Below is a small trained network, with its code and all its weights. Each question gives an input and a class and asks what happens when units are switched off, that is, made to give their printed mean instead of their output.

import numpy as np


def w(rows, s, z=0):
    codes = np.array(rows[::2]) - 128.0
    scale = np.full(codes.shape[1], s)
    scale[-1] = z or s
    return codes * scale


def norm(h):
    return h / np.sqrt((h * h).mean(-1, keepdims=True) + 1e-5)


def f(y):
    return y / 2 * (1 + np.tanh(0.7978845608 * (y + 0.044715 * y**3)))


def log_softmax(a):
    a = a - a.max(-1, keepdims=True)
    return a - np.log(np.exp(a).sum(-1, keepdims=True))


def net(x, mask):
    res = np.array(x, float).reshape(1, 2) / 4 @ E
    u = 0
    for l in range(2):
        y = f(norm(res) @ A[l][:, :-1].T + A[l][:, -1])
        res = res + np.where(mask[u : u + 13], y, B[l][:, -1]) @ B[l][:, :-1]
        u += 13
    return log_softmax(norm(res)[-1] @ U[:, :-1].T + U[:, -1])


A, B = {}, {}
E = w([
[146,249,101,126],'x0',
[222,96,67,65],'x1',
],0.0021)
A[0] = w([
[111,77,119,133,64],'L0N1',
[204,18,140,33,65],'L0N2',
[141,172,115,209,176],'L0N3',
[155,79,135,101,62],'L0N4',
[89,183,72,56,42],'L0N5',
[198,87,145,81,3],'L0N6',
[151,253,73,147,72],'L0N7',
[105,146,137,186,115],'L0N8',
[127,145,160,199,97],'L0N9',
[120,136,132,125,130],'L0N10',
[152,86,195,106,160],'L0N11',
[157,164,70,106,28],'L0N12',
[119,74,133,172,205],'L0N13',
],0.0036,0.0027)
B[0] = w([
[108,158,105,123,81],'L0N1',
[173,183,236,72,232],'L0N2',
[161,90,24,160,221],'L0N3',
[219,171,221,146,90],'L0N4',
[179,121,136,199,84],'L0N5',
[121,140,194,77,72],'L0N6',
[155,136,71,226,217],'L0N7',
[168,87,118,46,141],'L0N8',
[202,80,110,54,123],'L0N9',
[93,109,63,152,132],'L0N10',
[94,204,92,114,182],'L0N11',
[190,136,199,252,81],'L0N12',
[99,205,83,84,247],'L0N13',
],0.0025,0.0012)
A[1] = w([
[41,141,198,192,121],'L1N1',
[143,61,181,99,107],'L1N2',
[193,109,102,65,8],'L1N3',
[78,129,116,151,15],'L1N4',
[126,18,189,170,47],'L1N5',
[69,135,200,229,34],'L1N6',
[159,45,61,137,180],'L1N7',
[146,231,208,152,145],'L1N8',
[118,40,188,139,121],'L1N9',
[158,50,120,254,22],'L1N10',
[63,139,244,218,55],'L1N11',
[128,4,182,176,90],'L1N12',
[127,43,70,130,81],'L1N13',
],0.0051,0.0016)
B[1] = w([
[227,111,174,109,254],'L1N1',
[171,153,65,195,166],'L1N2',
[221,98,176,101,171],'L1N3',
[194,154,106,97,114],'L1N4',
[47,215,71,162,84],'L1N5',
[246,87,172,77,151],'L1N6',
[95,121,218,85,194],'L1N7',
[2,97,91,109,180],'L1N8',
[122,175,72,189,146],'L1N9',
[124,131,125,54,66],'L1N10',
[248,75,141,59,157],'L1N11',
[20,211,65,155,105],'L1N12',
[92,132,147,112,111],'L1N13',
],0.0049,0.00099)
U = w([
[253,31,232,23,253],'0',
[54,227,19,240,213],'1',
[18,30,227,18,199],'2',
[112,83,244,242,2],'3',
],0.0074,0.0065)

Each question gives the input, the list of numbers given to net, and the class t.
The units are the neurons (one row each of A and B). Each row of codes is followed by its name. A weight is (code - 128) times the scale printed after its matrix; where a second scale follows, it is the last column's (A, B and U).
mask holds one flag per neuron, layer by layer. A switched-off neuron (its flag False) gives its mean, the last column of its row in B, instead of its output. The means were averaged over made-up inputs and are rounded, as every weight is.
A unit's drop is (log p(t) with every unit on - log p(t) with that unit switched off) / (log p(t) with every unit on - log p(t) with every unit switched off).
unit that matters most: the unit with the biggest drop
k most important neurons: the k neurons with the biggest drops, biggest first
k most important neurons of layer l: the k neurons of layer l with the biggest drops, biggest first
drop when u is switched off: that unit's drop, to one decimal
input [3,2], class 2: most important neuron => (L1N2)
input [-3,1], class 2: 4 most important neurons => (L0N13; L0N11; L0N2; L1N8)
input [6,-6], class 0: 4 most important neurons of layer 1 => (L1N6; L1N1; L1N11; L1N12)
input [-7,6], class 1: 2 most important neurons of layer 0 => (L0N9; L0N8)
input [-6,-8], class 0: 2 most important neurons => (L1N6; L1N11)
input [-3,2], class 2: 4 most important neurons => (L0N2; L1N8; L0N11; L0N13)
input [2,2], class 2: 2 most important neurons => (L1N1; L1N11)
input [3,1], class 2: 2 most important neurons of layer 1 => (L1N2; L1N7)
input [-8,-7], class 1: 4 most important neurons => (L1N9; L1N5; L1N12; L1N3)
input [3,-3], class 2: 3 most important neurons => (L1N2; L1N9; L0N3)
input [5,-5], class 0: 2 most important neurons of layer 0 => (L0N13; L0N11)
input [4,3], class 1: 2 most important neurons of layer 1 => (L1N6; L1N11)
input [-4,-4], class 0: 4 most important neurons of layer 0 => (L0N13; L0N11; L0N3; L0N1)
input [1,2], class 2: unit that matters most => L1N8
input [5,3], class 1: 3 most important neurons => (L1N1; L1N11; L1N6)
input [-2,-1], class 2: 2 most important neurons of layer 0 => (L0N13; L0N12)
input [2,3], class 2: 3 most important neurons of layer 0 => (L0N12; L0N9; L0N8)
input [4,-4], class 0: 2 most important neurons of layer 1 => (L1N12; L1N5)
input [1,-1], class 2: drop when L1N7 is switched off => 0.1
input [-5,-3], class 1: drop when L1N5 is switched off => 0.3
input [-6,4], class 1: unit that matters most => L1N2
